[[ 18  15 -18   3 -10]
 [ 24  21 -40  27 -28]
 [ -2 -29  30 -11   6]
 [-20 -37  44 -46  43]
 [-46 -50  39 -18  11]
 [  9  14 -32  26 -13]
 [-24  11 -11  14  26]
 [-10 -17  27 -38  53]
 [  3   8 -15  34 -47]
 [ 15  20  12 -25  39]
 [ -5   8 -14  14 -11]
 [-45 -44  34  -8  13]]
|
[[-45 -44  34  -8  13]
 [ -5   8 -14  14 -11]
 [ 15  20  12 -25  39]
 [  3   8 -15  34 -47]
 [-10 -17  27 -38  53]
 [-24  11 -11  14  26]
 [  9  14 -32  26 -13]
 [-46 -50  39 -18  11]
 [-20 -37  44 -46  43]
 [ -2 -29  30 -11   6]
 [ 24  21 -40  27 -28]
 [ 18  15 -18   3 -10]]

[[ 37 -54  52   9  50  -2  29 -29]
 [-34  12 -41  19 -44  37 -21 -11]
 [ -3 -45  -2  -7 -32 -51 -23  15]
 [ 39 -40  11 -11 -36  31  27 -53]
 [-12  37 -45   3 -19  24  35  -6]
 [ 38  32  12  53  15  54 -44  50]]
|
[[ 38  32  12  53  15  54 -44  50]
 [-12  37 -45   3 -19  24  35  -6]
 [ 39 -40  11 -11 -36  31  27 -53]
 [ -3 -45  -2  -7 -32 -51 -23  15]
 [-34  12 -41  19 -44  37 -21 -11]
 [ 37 -54  52   9  50  -2  29 -29]]

[[-34   1 -24 -34  -6  21 -21 -60 -52 -35]
 [-55  16 -37  40 -29 -53  19  61 -58  47]
 [-12  53  32 -50 -42 -20 -54  58 -32   2]
 [-14 -23 -36  57  -8 -16 -22  18 -35  49]
 [  3   4 -11 -30  45 -59 -24  31   9   7]
 [  6 -60  25 -60 -20 -16  37  56 -15 -29]]
|
[[  6 -60  25 -60 -20 -16  37  56 -15 -29]
 [  3   4 -11 -30  45 -59 -24  31   9   7]
 [-14 -23 -36  57  -8 -16 -22  18 -35  49]
 [-12  53  32 -50 -42 -20 -54  58 -32   2]
 [-55  16 -37  40 -29 -53  19  61 -58  47]
 [-34   1 -24 -34  -6  21 -21 -60 -52 -35]]

[[-33  17  33  30  52 -21]
 [ 64 -49 -43 -29 -54  -7]
 [  1 -10  22  43 -10   1]
 [-17 -19  10  13   8 -27]
 [-21  28  23  19  38  -3]
 [ 70 -62 -28 -20 -18  37]
 [ 52 -27 -29 -22 -12  66]
 [  0 -36  26  23  12  -3]
 [ 21  -7 -29 -51   5  15]
 [ 35   5 -24 -16 -29 -13]
 [ 43  21 -37 -35  -2  62]]
|
[[ 43  21 -37 -35  -2  62]
 [ 35   5 -24 -16 -29 -13]
 [ 21  -7 -29 -51   5  15]
 [  0 -36  26  23  12  -3]
 [ 52 -27 -29 -22 -12  66]
 [ 70 -62 -28 -20 -18  37]
 [-21  28  23  19  38  -3]
 [-17 -19  10  13   8 -27]
 [  1 -10  22  43 -10   1]
 [ 64 -49 -43 -29 -54  -7]
 [-33  17  33  30  52 -21]]

[[ 17   5  14  55   4 -18 -13 -23 -51 -27]
 [-50 -15 -28  62  41 -25   1 -66  20  35]
 [ 22 -27  27 -34 -28  23 -11  39  34  -5]
 [-69 -16 -40  26  28   5  50 -54  52  73]
 [ 41 -35  48  17 -50 -19 -51  -4 -45 -56]]
|
[[ 41 -35  48  17 -50 -19 -51  -4 -45 -56]
 [-69 -16 -40  26  28   5  50 -54  52  73]
 [ 22 -27  27 -34 -28  23 -11  39  34  -5]
 [-50 -15 -28  62  41 -25   1 -66  20  35]
 [ 17   5  14  55   4 -18 -13 -23 -51 -27]]

[[-22  42]
 [-69  -8]
 [-16 -41]
 [-42  24]
 [ 11 -52]
 [-18 -60]
 [-34 -32]
 [ 28  29]]
|
[[ 28  29]
 [-34 -32]
 [-18 -60]
 [ 11 -52]
 [-42  24]
 [-16 -41]
 [-69  -8]
 [-22  42]]
---
[[ 14  33  23  27]
 [ 40 -63  12  21]
 [ 31  42   9   8]
 [ 24  39  17  19]
 [ 34 -63  22  12]]
|
[[ 40 -63  12]
 [ 31  42   9]]

[[ 26 -48 -25]
 [-14  49  75]
 [-58  -6  10]]
|
[[-14  49  75]
 [-58  -6  10]]

[[-34  13  22 -57  11]
 [  8  -3  -2   2  15]
 [ -4   3  -5  18  25]
 [  0 -11 -11 -15   7]
 [ 29  34 -18  -1  13]]
|
[[ 8 -3 -2]
 [-4  3 -5]]

[[ 67  54  24 -33]
 [ 19  -7  33 -24]
 [ 50  33  39 -33]
 [  0 -42  32 -15]
 [ 37  21  36 -34]]
|
[[19 -7 33]
 [50 33 39]]

[[-37  27 -31   4 -18]
 [ 13  -7  -2 -56 -18]
 [ 66 -10  -3 -13  -3]]
|
[[ 13  -7  -2]
 [ 66 -10  -3]]

[[  3 -34 -24   5]
 [ -2 -34 -17   7]
 [-18  69  55  15]]
|
[[ -2 -34 -17]
 [-18  69  55]]
